What can hang from each mark:
romap: gipezo zodum
zedan: fipin pinos
vodof: gipezo romap
balam: fipin viko
fuvu: balam ripeb viko vodof
peke: gipezo ripeb tirat zodum
posipe: balam fuvu
lebol: vodof
fipin: fuvu
zodum: fuvu gutep lebol pinos viko vodof
viko: tirat
gutep: ripeb vodof zedan
pinos: posipe ripeb tirat zodum
gipezo: tirat vodof
tirat: gutep ripeb vodof
ripeb: gutep peke

Each row is shifted at random along 4 fixed directions that mean nothing.
Known rows, with every way that one mark hangs from another:
(viko (tirat (gutep zedan) ripeb (vodof romap))): [  27  -65  -28  -94  -53   58  -43  109  157  -23  -23    8   56   52
   66  -95 -144   29   65   64 -125   31  -61 -109  -96  -57  -49   66
   38  -99  -59  -42   41  -84   54   89   43   46   25    4   17  -99
  -22   26  -36  -47  -31  -19   62  -71  -35  -33]
(lebol (vodof gipezo romap)): [ 103   15 -120  -63   75   49  -30  -59  -19 -106  -35 -405  -54   28
   67 -113 -196 -149   92   14  -87  -41  -18 -210  119   13 -248 -106
   84 -127  -62 -138   20  -26   -6    7   51  120   11   -6 -153    7
  -88   10  -31   -1  -97  -44  -47 -103 -126  135]
(fipin (fuvu balam (ripeb gutep peke) viko (vodof gipezo))): [ 223  265  244  248   24   32  154 -118  -72 -117   68 -476 -177 -168
   42  -45 -127   85  189    7  186 -151  288 -165  217  314 -129  245
   78  -91   45   -4   70  138 -101  -14   17  122  191  -13 -355   93
    2  133    6   58  -68  172   32 -171 -235   50]
(gutep (ripeb peke) (vodof romap) (zedan (pinos tirat))): [ -39   91  128  346   21  -44   86  123  -18  -72   -1   12  151 -118
 -106  143  160   42   97  104  128   90  145   44  126  276  -58  343
   10   -1   26  138   44  129 -109   -6  -21  -96   18  -25  -37  199
   49   22  -68   72  125  174   66  166   64  -33]
(gutep (ripeb (peke zodum)) (zedan fipin)): [  82  -13   35    8 -166   53   86   -8  -43   35   49 -103  -59 -104
   11  -26  -88  -25  -64   -5    1   46   58 -155  -41   10  112  -67
   16   44  -14  -20   26    7   32 -102   68  123   10   40  -65   86
   75   94   43   37  -74  -75  -74  108  -62   74]
(fipin (fuvu (vodof gipezo))): [  96    8  -49  -77    1   62  100  114   97  -55 -104 -197  -18  -52
  178 -155 -197   94   35  103 -121   -7   23  -84  -59   91  110   88
   25   -8  -12  192   76   -3   54    8   44   81  116 -142  -84   48
  110  118   40 -124   37   41   51 -134 -181  -19]
(tirat (gutep (ripeb peke) vodof zedan)): [ 138 -112  -61 -131 -227  112  218  179  149  -36  -50 -348  -87 -196
  199 -290 -408   51  -29  136 -159  156   77 -451 -121  -10  183  -94
   73  -43 -122   -3  156  -66  208 -175  187  246  103  -68  -50   37
  126  231   74  -87   -2 -117  -47  -59 -203  -57]
(tirat (gutep zedan) (vodof gipezo romap)): [ -43  -76 -109  -67   32   12  -60   40  105  -61  -33  -30   50   69
   24  -84  -77  -59   65   45  -68   28 -130  -55   -5  -96 -157  -38
   -6 -123  -76 -101  -12  -25   36   42   14  -14  -38   -6   43 -142
  -85  -62  -75   17   15  -35   36  -46   16   30]
(balam (fipin (fuvu (viko tirat)))): [  70  -53 -135 -202   59   56  -85 -126 -110  -12  -43  -66  -88  178
   35  -68  -33  -70   -6  -10  -98  -22  -92    0  -73  -93 -103 -142
   57  -88  -46 -105 -105  -29   25   70  -33   86  -81   37  -28  -45
  -25   18   55  -50  -27  -54  -74  -14  -29  122]
(romap (gipezo (tirat (gutep ripeb)))): [ -55   30   56  207   76  -10  -61 -176  -71  -31  145  -41  -40    1
 -218  187  108  -94  103  -71  193 -174   21  -11  238  123 -395   19
   61  -76  -11 -248  -85   71 -118  113  -65  -18  -66  166 -156   31
 -110 -116  -61  106  -31    4    3   28   54   40]
(ripeb gutep (peke gipezo (zodum (lebol vodof) (viko tirat)))): [-116  270  155  420  246 -236  -76 -134 -225   82   89  182  115  -79
 -211  353  480   68  -37 -155  281 -117  272  463  255  249   35  243
 -166  189  231  194  -40  194 -313   45  -80 -301   14   15  -18  162
 -122 -139  -13   61   -1  283   56  169  179  -15]
(viko (tirat (ripeb gutep) vodof)): [  61  231  -76  217  375  -92 -290 -118  -47 -163   15 -323  175  159
  -20   67   91  -26  265   98  -21 -138  234  155  442  313 -588  439
   90 -209  -45  -60   36  168 -253  301  -59  -36   45  -20 -340   96
 -287    2 -122 -139   30  320  153 -197  -50   36]
(gipezo (tirat (ripeb gutep (peke (zodum pinos viko vodof))))): [  55  172  230  375   94  -75   24 -251 -134   86  279 -180 -108 -261
 -224  230  205  -29  -25 -145  334 -121  325   23  400  240 -133   88
    3   90   98 -137   40  135 -185  -30   31  -49   84  123 -209  201
 -121  -19   37  119 -176   69   12   56   35  -12]
(posipe (balam fipin) (fuvu ripeb (vodof romap))): [  24   80   81   -2   30  -56   25  -23  -82  -87  -22    0  -24   40
  -13   19   44  -38   66  -16   -6  -46    5   14   11  -18  -91   25
    7  -53   51   -2   -6  -13  -22  -35  -86   46  -11  -28  -19    7
   20  -15  -25   40  -19   33  -16 -117   61  -10]
(fuvu (ripeb (gutep (zedan pinos))) viko vodof): [ 149  -86 -138 -356 -127   61   98  137  150  -65 -177 -219  -77   63
  330 -381 -367  146  -28  159 -299   93    3 -273 -231 -120  261 -114
   77  -76 -122  152   82  -67  234 -129  106  243  106 -143   28  -86
  102  267  117 -242  193   -2  -59 -204 -206 -120]
(ripeb gutep (peke gipezo (tirat vodof))): [ -31  -55  -54 -151  -50   -5 -147 -163 -140   97   30  135  -65  122
  -71  -46  120 -113 -122 -188  -18   14 -195  122 -117 -258  110 -340
  -58   15   24 -106 -120   -3   46  -94    4  -94 -126   93  177 -189
 -108 -150  -10  104  -66 -100 -168  133  142  154]
(peke (gipezo (tirat gutep ripeb)) zodum): [  58   34  -13  -18   -2    3   16  -32   48   21   65 -100   -6  -30
   18  -16  -86   32   -9  -12   18  -84   99  -68   47   27  -32   13
  -56   13  -36  -30   25   18    5    2   62   58   38  -14 -135   -4
    2   38    7  -83  -64   17   44 -101  -92   -6]
(tirat (gutep (zedan fipin (pinos zodum))) ripeb (vodof gipezo)): [  52   53  251  234 -158   69   37   71  152   39  155  135   64 -178
  -70  133   20   57  114   28   95   42   55    1   35  194  -33  311
   55   -6   17   24   54   -7 -105  124   18   22   91  111 -155   93
   34   20  -82  131 -100    8  123   48  -45   21]
(balam fipin (viko (tirat vodof))): [  35  -19  108   -1  -36   10  -12  -37 -129  120   19  295   -3    9
 -109  154  154   38  -52  -73   19  -36  -13  125 -178   19   40   53
   -6   91  122   70  -36  -34  -44  139  -60  -27  -42  124   58   17
   98   13   43   48 -112  -51  -28  153   82   67]
(romap gipezo (zodum (fuvu balam vodof) lebol viko)): [-269   30   33  173  183 -176  -47 -119  -82   99   16  310    9  -16
 -172  288  296   63  -67 -106  232 -207   34  329  180  -11  -23  -22
  -55  186  134   22  -66  107 -116   66 -138 -244  -49   28  106   18
  -92 -165   48   12   93   85   27   13  137 -170]
(peke gipezo ripeb (tirat (gutep (vodof romap) zedan))): [  45  -85 -101 -157 -167   54  162  121   54   18  -80 -110  -42  -49
  117 -168 -235  -11 -132   16  -69   91  -22 -267 -206 -174  237 -217
  -82   11  -91   13    0  -50  188 -232  158   70  -20  -77   92  -79
   69   81   61  -19   15 -100  -74   41  -81   15]
(gipezo (tirat (gutep (zedan fipin)) (ripeb (peke zodum))) vodof): [  49  -31  211   90 -151   78   17  -78   60   79  211  125  -83 -118
 -128   29   58  -28   -6  -89  139   -6  -33  -79   35   -3   42  -66
    1   -6    8 -148  -32  -35  -14  -27   23   13   59  158  -40    2
    4  -43   -8  139 -131  -73  -11   75   54  -17]
(pinos posipe ripeb zodum): [ -23   23  -54  -90  -40   20   35   77    6   29  -87   28   46   23
  108   31  -61   82  -35   53  -95   40   18   67 -118   60  135   73
  -46   92    8  144   52   -7   39   10    4   21   -2  -63  -18   53
  160   80   -4 -102   55  -48   14  -16  -82   21]
(tirat gutep (ripeb (peke (zodum (fuvu (vodof romap)) lebol)))): [  65  -27   87 -112 -154   61   51  -13   92  111   88   -5  -91 -134
   46  -90 -137    1 -112  -75   17    9  -20 -111  -79 -181  208 -168
  -29   67   18  -67   81  -77  111 -116   96   49   70   -7   49 -108
    3    5   16   47 -191 -147  -10  -64  -40    6]
(viko (tirat (gutep (vodof (romap (zodum pinos)))))): [  -5   50   77  223   22  -38   -2  -27  -37  -34   70  -39  -13  -70
 -120  134   82   -1   36  -32  137  -28   75  -37  102  133 -118  102
   67  -10   36  -27   -6   65  -74   36  -34   21    5   64  -52   49
  -24  -46  -12  117   -5   78  -12   84   26  -14]
(gutep (ripeb peke) (vodof (gipezo tirat)) (zedan (fipin fuvu))): [ -56  -83  -28   59  -32   35   71  205  125  -69  -54   69   92  -32
   52 -100   14   28   29  143  -17  145  -83  -16  -15   32  146   91
  -12  -27  -59  107   -4  -23   24  -39    2  -80   30 -101   95   97
   52   -4    8  -19  138   73   69   70   12 -112]
(posipe (balam fipin (viko (tirat (gutep vodof)))) fuvu): [ 100   69  139  132  -39  -36  220  135  -35  -31  -37  -20   16 -192
   45   29  -30  129   29   69    5   85  234  -46  -56  206  111  260
  -26   64   92  192  128  -21  -41  -13   19  103  113  -53  -92  192
  192  174   45  -48  -34   60   50  -34  -53 -101]
(tirat (ripeb (gutep (zedan fipin))) (vodof gipezo romap)): [  45  -87  -91 -118  -44   83 -159  -96   38  -51   67 -135  -38  112
    5 -126 -112 -197   73  -26  -66   43 -203 -143   51 -179 -260 -189
   74 -207 -118 -317  -57  -79   26   31   30   62  -68  104  -26 -152
 -185  -89  -88  116 -117 -140  -48  -23    1  155]
(gutep ripeb vodof zedan): [-162   27  -71  151  155 -131   25  180   11  -77 -125  150  218   23
  -37   96  173  100   39  139   -8    4   91  159   47  157  -50  260
  -67   21   13  227    6  120  -63   53  -64 -162  -34 -115   77  105
   28    6  -13 -106  250  208  107   50  118 -143]
(zedan (fipin fuvu) (pinos posipe ripeb)): [ -46  -56  -20 -129  -56   76 -118   67   35   63  -47  365  110  126
   53   38  142   35  -27   41 -138  119 -178  291 -170   14  137   66
   -3   16    5  196  -69  -31  -24   97  -79  -70  -43   -4   82   17
   92  -10  -45  -21   91  -71   57  106   86   78]
(posipe (balam fipin viko) (fuvu (vodof (romap gipezo zodum)))): [ -53   18  -81   42   86  -96   64   54  -89  -81 -138  -46   71   10
   62   40  -17   -2   37   63  -47   -1   67   38   83   25  -73   71
  -14   62   43  120   95   33  -20  -41  -96   11  -31 -140    0   97
   87   36    8  -72   57   48   -9  -90  -27  -65]
(pinos (posipe balam fuvu) (ripeb gutep) (tirat vodof) zodum): [ -21  108  -33   40   74  -23  -80 -155 -121 -109   34 -267  -34   76
   -1   25  -10 -151  130  -45    9   66    9   30  231   21 -261  -15
   53 -134  -62 -276   -8   19  -64  -59  -23   29  -89   30 -148   54
 -121  -85 -129   62  -34  -35  -76 -138  -21  115]
(romap (zodum (gutep ripeb))): [ -93 -157 -274 -264   -1  -17  -27   91   84    9 -136  -20   24   88
  151 -146 -172   14 -106   88 -207   44  -78  -67  -99 -172   99 -191
   17   29  -94   56   39  -41  153  -53   13   76  -42 -117  126  -68
   31   62   73 -176  147  -82  -27  -65  -35  -89]
(viko (tirat (gutep (ripeb (peke gipezo)) (zedan pinos)) vodof)): [ 149   16  148  160 -127   83  -59 -270 -145    6  272 -180 -175  -49
 -226   89   27 -186   58 -153  174  -12   -7 -227  140   12 -309 -149
  171 -167  -64 -457 -136   18  -76    0   43  162 -118  303 -190  -12
 -188  -87  -51  285 -238  -96 -150  149   23  218]
(gipezo (tirat (gutep ripeb zedan)) (vodof romap)): [ -40    4  137  212   -7  -12  200  232  203  -37   -6  133  113 -173
  -11   28   27  190   65  140   91   24  118  -35    2  230   99  296
  -91   22   34  231   80   20   -6    8   16  -65  161  -86    0  108
  176   77  -11  -64  158  129  176   -6   26 -250]
(fipin (fuvu (ripeb (gutep vodof) peke))): [   8  -53  225  -16 -254   83  146   28  -49  124   43  266 -124 -146
  -62   -7   93   64 -127 -140   51   37 -137   45 -299  -61  418 -147
  -21  119  147  156  -26  -33   83 -141  -19  -67   11   59  210  -51
  192  -50   41  188  -72 -137  -96  203  121   53]
(fuvu (ripeb (peke zodum)) vodof): [ -85   78 -214 -163  260 -136 -271  -21  -61  -85 -158   37  157  320
   78  -70  122   -8   29   65 -166  -61  -40  240   75 -115 -116   31
  -18  -50  -46   94  -42  106  -17   64 -113 -101  -85 -151   87 -129
 -169  -57  -25 -175  181  227   19 -132   79  -21]
(vodof (romap (gipezo (tirat ripeb)))): [  54  103  157  270   -1   30  113   33   58  -22   66 -142   29 -169
  -49  138  -48   88  114   37  136 -160  194  -68  157  317 -134  307
   -2   53   73   95  113   51 -108  111    8   10  140    7 -244  187
  121   69  -30  -31  -64   72  120  -50 -132  -55]
(zedan (pinos (posipe fuvu) (ripeb peke) tirat)): [ -33  -33  -13 -103  -66   60 -114 -118 -116   14   32   96  -26  143
  -42   47  101 -132  -24  -74  -45   92 -176  126  -37  -89  -25 -144
   43  -20  -19 -145  -86  -52   -8  -27  -56   -9 -151   98   57   -5
  -11  -91  -74   93  -24 -146 -106   96   94  150]
(balam (fipin (fuvu (vodof gipezo))) (viko (tirat ripeb))): [  64 -180 -244 -419   22   98 -130   -7  -21    7 -116   35  -40  273
  138 -198 -145 -108  -60   42 -248   66 -268  -70 -214 -329  -16 -268
   80  -85 -118 -136  -83 -159  148   67  -25   77 -140  -39  145 -170
  -49   -3   70  -81  -67 -138  -69  -59  -43   95]
(vodof (gipezo tirat) romap): [  81    1  207  135 -151   85  194  -31  -13   39  111  -24 -137 -179
 -105   89  -29   22  -14  -93  182  -98   -3 -140  -89  107   81  -11
  -29   75  109  -10    0  -46  -10  -17   32   55   79  108  -73   60
  189   -7    8  145 -153 -101  -31   95  -57   43]
(gipezo (tirat (gutep ripeb zedan)) (vodof (romap zodum))): [ -28 -167 -117  -87  -33   66   40   13  117  -70   22 -135  -60   26
    3 -140 -172  -85   19   57  -13   28 -127 -296   53 -132 -126 -221
   69 -125 -146 -231  -25  -55  137  -91   28   91  -34    5   35  -69
  -22  -33    5    5   55  -91  -48  -55  -18  -90]
(ripeb (peke gipezo zodum)): [  11  -28  -49 -131  -85  -15   -6 -102 -140  104   10   68  -69   23
  -20   -1   48  -28 -164 -136  -13   -9  -69   53 -155 -152  205 -264
  -91  122   54   18  -58   17   51 -116   22   14  -86   26   84  -79
   60  -42   41   37  -93  -92 -137  119   41  125]
(pinos (posipe (fuvu vodof)) (ripeb gutep peke) zodum): [ -53  161  -36   71  156  -82 -167 -141 -157 -104   -7 -109   48  153
  -12   57  157  -93   94  -25   13   32    2  219  216   50 -200   59
   -6  -86   -6  -96  -29   95 -106  -14  -98  -71  -93  -20  -55    3
 -135 -105 -119   41   73   93  -38  -53   75  101]
(zodum fuvu gutep lebol (pinos posipe tirat) viko vodof): [-112 -104  -20  -58  -26  -41  154   67  157  195   30  107  -99 -281
   87   18  -38  128 -250    6   55  108  137   62   13  -45  416 -132
  -72  235   25  114  103  -86   99 -125  131  -37  142  -63  132  130
   49  119  167 -141   87 -160   62  -35  -38 -257]
(gutep (ripeb (peke tirat (zodum pinos)))): [ -24   76   -6  115   67  -67  -44 -106 -157   39   58   -7   19    9
 -122  131  173  -60  -99  -66  111  -43  106   82  106   17   -6  -18
  -32   96   24   -1  -46  117  -61  -67  -15  -72  -83    4    0   74
  -60  -45   26   38  -21   72  -54  131   82   59]
(posipe (balam fipin viko) fuvu): [-115  -59 -114 -154  106 -112   30  134  -55   22 -190  335  163   88
   82   14  150   91  -80   75 -176   86  -18  296 -173  -57  174   71
 -141  131   92  310   39  -26    6   12  -98  -99  -50 -156  191   44
  161   42   29 -176  111   20   54  -21  145 -103]
(balam (viko (tirat gutep ripeb))): [ -64  -52 -290 -243  266  -47 -286  -16   -4  -47 -134   77  178  345
   74  -56   33  -30   53  104 -226  -15  -70  184   27 -104 -298   62
   20 -114  -99  -47  -42   -9  -23  233  -73  -41 -120  -60   40 -138
 -167  -22  -39 -215   81   83   87 -122   56   10]
(zodum lebol (pinos (posipe (balam viko)) tirat) (vodof romap)): [  34  -24  -36  -44  -12   -9  196  171   95   45  -94 -129    8 -226
  193  -78 -174  138  -88  118  -69  160  203  -76  -19   84  271   84
  -37  148    9  222  199  -41   90 -113  121   63  164 -176  -14  182
  170  209   76 -185   35  -57   60 -128 -171 -155]
(viko (tirat gutep (vodof gipezo))): [ 150  101  186  187  -68   62   62  -26   31  -13  112 -167  -77 -146
  -46   63  -93   55  108  -35  102  -93  128 -132   40  218 -110  204
   67  -32   55  -43   49  -10  -90  132   50  118  123  113 -233   57
   29   57  -24   79 -159   30   43  -27 -141   45]

Rows:
[  76  -65  135  -20 -230  129    2  -50   25   76  124  117  -87  -63
  -73   37  -37  -45    8  -54   19   63  -86  -89 -109   10   -6  -56
  112  -45  -25 -118  -49  -74   17   33   32  142    4  195  -63    6
   46   33  -20  138  -76 -169  -49  124    2  113]  (zedan fipin (pinos (tirat (gutep ripeb))))
[  40  -60   -1 -123  -78   69   30  185  226    0  -50  -36   42  -47
  159 -189 -200   62   34   74 -166   44  -44 -113  -88  -27  176   20
   -1   20  -23  114  129 -134   73   15   66   12  139  -82   38  -24
   52   65   11 -118  -27  -22   82 -123 -101 -110]  (lebol (vodof (gipezo (tirat gutep (ripeb peke)))))
[-107   10   58  223   47  -43   97 -105  -66   64   93    1  -74 -139
 -152  245  122  -45  -83  -87  259  -80   72   52  170   66  -23  -20
  -28  153   82  -81  -13   23  -81  -24  -20  -87  -35   49    8  124
    7  -78   43  116  -60  -54    5  122   25  -28]  (vodof gipezo (romap (zodum fuvu (pinos tirat) viko)))
[ -53  -54   -2  -18  -29   12   13  158  129  -37  -48   86   76    9
   31  -85  -24  -11   40   39  -45   72 -119  -36  -68  -63   82  -23
  -40  -17   -5   48   32  -92   35  -25   -1  -74   34  -56  143  -68
   15  -62  -42   22   32    2   51   16   56  -67]  (lebol (vodof (gipezo (tirat (gutep (ripeb peke)))) romap))
[  94   88   69  168  -25   60    5 -120  -57  -28  106 -263  -40  -89
  -40   50  -36  -67   53   10   76   46  146  -73  189  171 -127  116
   79  -36  -69 -103   29  112  -63  -42   54   76   12   71 -222  130
  -51   58  -50   57  -30    3  -45   52 -110  142]  (ripeb (peke (tirat (gutep (zedan (pinos posipe zodum))))))
[  92   94   89  242  -45  -19  114   11  -73  -31   27 -177   16 -160
  -26   -3   47   11  -16    6  109   99  159  -51   77  166  109  107
  -42   15   20  126   34  131  -45 -163   84  -13   58  -27  -70  128
   21   60  -13   76   44  107  -52  159  -20   54]  (ripeb (gutep (vodof romap) (zedan pinos)) (peke gipezo tirat))
[ 107  176  232  121  -20  -42   57  -28 -101  -27    2   32  -99   14
  -24   78   57  123   78  -28  141 -128  125   -4  -70  104   48  175
   11   36  103   58  -24   16  -70   82  -73   46   89   53  -80   -9
   59   78   64   52  -12  168   -4  -24  -76  -47]  (fuvu (balam fipin) (ripeb peke) (viko tirat) (vodof gipezo))
[-135  -63 -446 -231  315  -85 -276   53   36 -173 -250 -186  192  349
  164 -168  -74 -153   87  134 -284   11 -176   78  149 -173 -287 -104
   34 -132 -141   -9  -11   10   12   72  -78  -73 -115 -202   90 -113
 -217 -102  -60 -193  179  109   14 -167   -3   12]  (lebol (vodof gipezo (romap zodum)))
[-121  -73   44   30   -6  -40  133   64  139   88   28  149  -50 -171
  -18   49   16   30 -149  -14  119  -16  -12   24   -2 -124  221 -100
  -72  123   42   28   10  -72   57  -89   42  -97   63  -44  166   -3
  -19  -36   68   26   33  -91   69    0   58 -174]  (zodum (fuvu ripeb) (gutep zedan) lebol (vodof gipezo romap))
[  79   30  -51  -47  -15   31   -5   12   54  -12  -14 -173    8  -18
   68  -95 -154  -10   27    7  -42   -7   48 -101    3   -4  -49    5
  -33  -59  -50   -7   39   12   37  -21   98   55   47  -34  -95  -62
  -34   45  -30  -45  -44   -2   20  -82 -102   68]  (peke gipezo (tirat gutep (vodof romap)))
[  51    8  112  -70  -86   65   33 -130 -124   41   34   95 -162   68
  -57   22   60   25  -38 -135   57  -97  -84   39 -181  -47  104 -121
   29   -6   84  -29 -124  -27    8   -2  -52   20  -43  101   50  -83
   68  -40   48  101  -51  -58  -91   73   42   91]  (fipin (fuvu (ripeb gutep) (viko tirat)))
[  14   48  -69  -52   61   -6  -65  -78  -81   26   -4  -74   29   80
  -20   40   -3  -48  -49  -40  -18 -118   62   26   35  -29  -65  -14
  -26   49  -11   -7  -12   56  -15    9   13  -24  -49  -21  -62   11
  -36    1   14  -69  -60   23  -20  -22  -31   85]  (peke (tirat ripeb) zodum)
[-114   88  -17  -11  185 -100  -10  234  127  -71 -224  256  189  122
  136  -22  111  232   80  160  -93  -62    0  308  -89   93  155  332
  -78   48   57  433   14   71  -33  125 -126 -186   91 -245  104  -31
   71   16    3 -193  272  287  198 -153   14 -199]  (fipin (fuvu balam ripeb (vodof gipezo)))
[ -49  168  434  492 -166  -70  228   55 -106  111  170  347   28 -342
 -289  362  332  158  -18 -142  365  -66  202  163  -49  329  177  290
 -137  199  247  218   11  122 -167  -19  -39 -159   52  128   -6  140
  198  -47  -31  265  -69   81   63  298  167   -7]  (tirat (gutep (ripeb (peke gipezo)) vodof))
[-174  -70  180   90  -96  -24  127  255  204   79  -27  509  130  -94
  -61  109  147  159  -25   -5   23  -27  -96  168 -217   18  317  137
 -127  162  127  284   22  -96  -13   46  -51 -244   69  -15  253   -3
  155  -71    8    8   90   22  133   94  146 -208]  (lebol (vodof (gipezo (tirat (gutep zedan) ripeb))))
[ 111   38   74  -48   44   26 -115 -294 -284   47   90  -15 -168  132
 -151  108  104 -137    1 -126   86 -118  -13  -19   12  -71 -246 -140
  113  -44   27 -283 -130    8  -55  102  -86   90 -121  214  -85  -52
  -99  -30   35  127 -197  -68 -142   83   39  190]  (fuvu (balam fipin (viko tirat)) (ripeb peke))
[   3 -130  -51 -125 -102   59  105  166  190   -8  -41   -8  -20  -62
   92 -155 -196   27  -29   63  -51   80  -99 -204 -129 -125  135 -117
  -19  -11  -63  -10   50 -138  148  -64   83   69   75  -65  102  -84
   77   36   26  -31   25  -96   36  -60  -53 -115]  (zodum (vodof (gipezo (tirat (gutep ripeb))) romap))
[ 148  109  383  229 -205   80  139 -169 -107   81  228    4 -217 -209
 -215  196   29   56   63 -205  265 -174  129 -129  -58  197  -64   71
   58    7  152 -147  -33   -3  -99   78   23  115   70  291 -194   23
   99   15    6  242 -250  -74  -58   96  -37  114]  (fuvu (viko (tirat gutep vodof)))
[  48 -122  141  -71 -313  131  117   -3   67  117   85   94 -158 -164
  -40  -17 -161    1  -49 -136   23  -16 -153 -195 -242 -104  143 -222
   27   40   59  -77   25 -113  117  -49   63  105   27  154   49 -129
  148  -17   -5  172 -188 -275  -89   79  -30   84]  (tirat gutep (vodof (romap gipezo)))
[-114  -30 -465 -172  355 -124 -304 -115   13 -119  -78 -292  104  323
   88 -118  -36 -219  -14  112 -134   34  -36   18  328 -234 -364 -167
   25 -179 -270 -281  -98   74   17  -10   14  -51 -179 -122    1  -93
 -419  -84  -14 -175  170  104   -6 -163    2   -2]  (peke (tirat (vodof gipezo)) (zodum (gutep zedan) (pinos ripeb)))
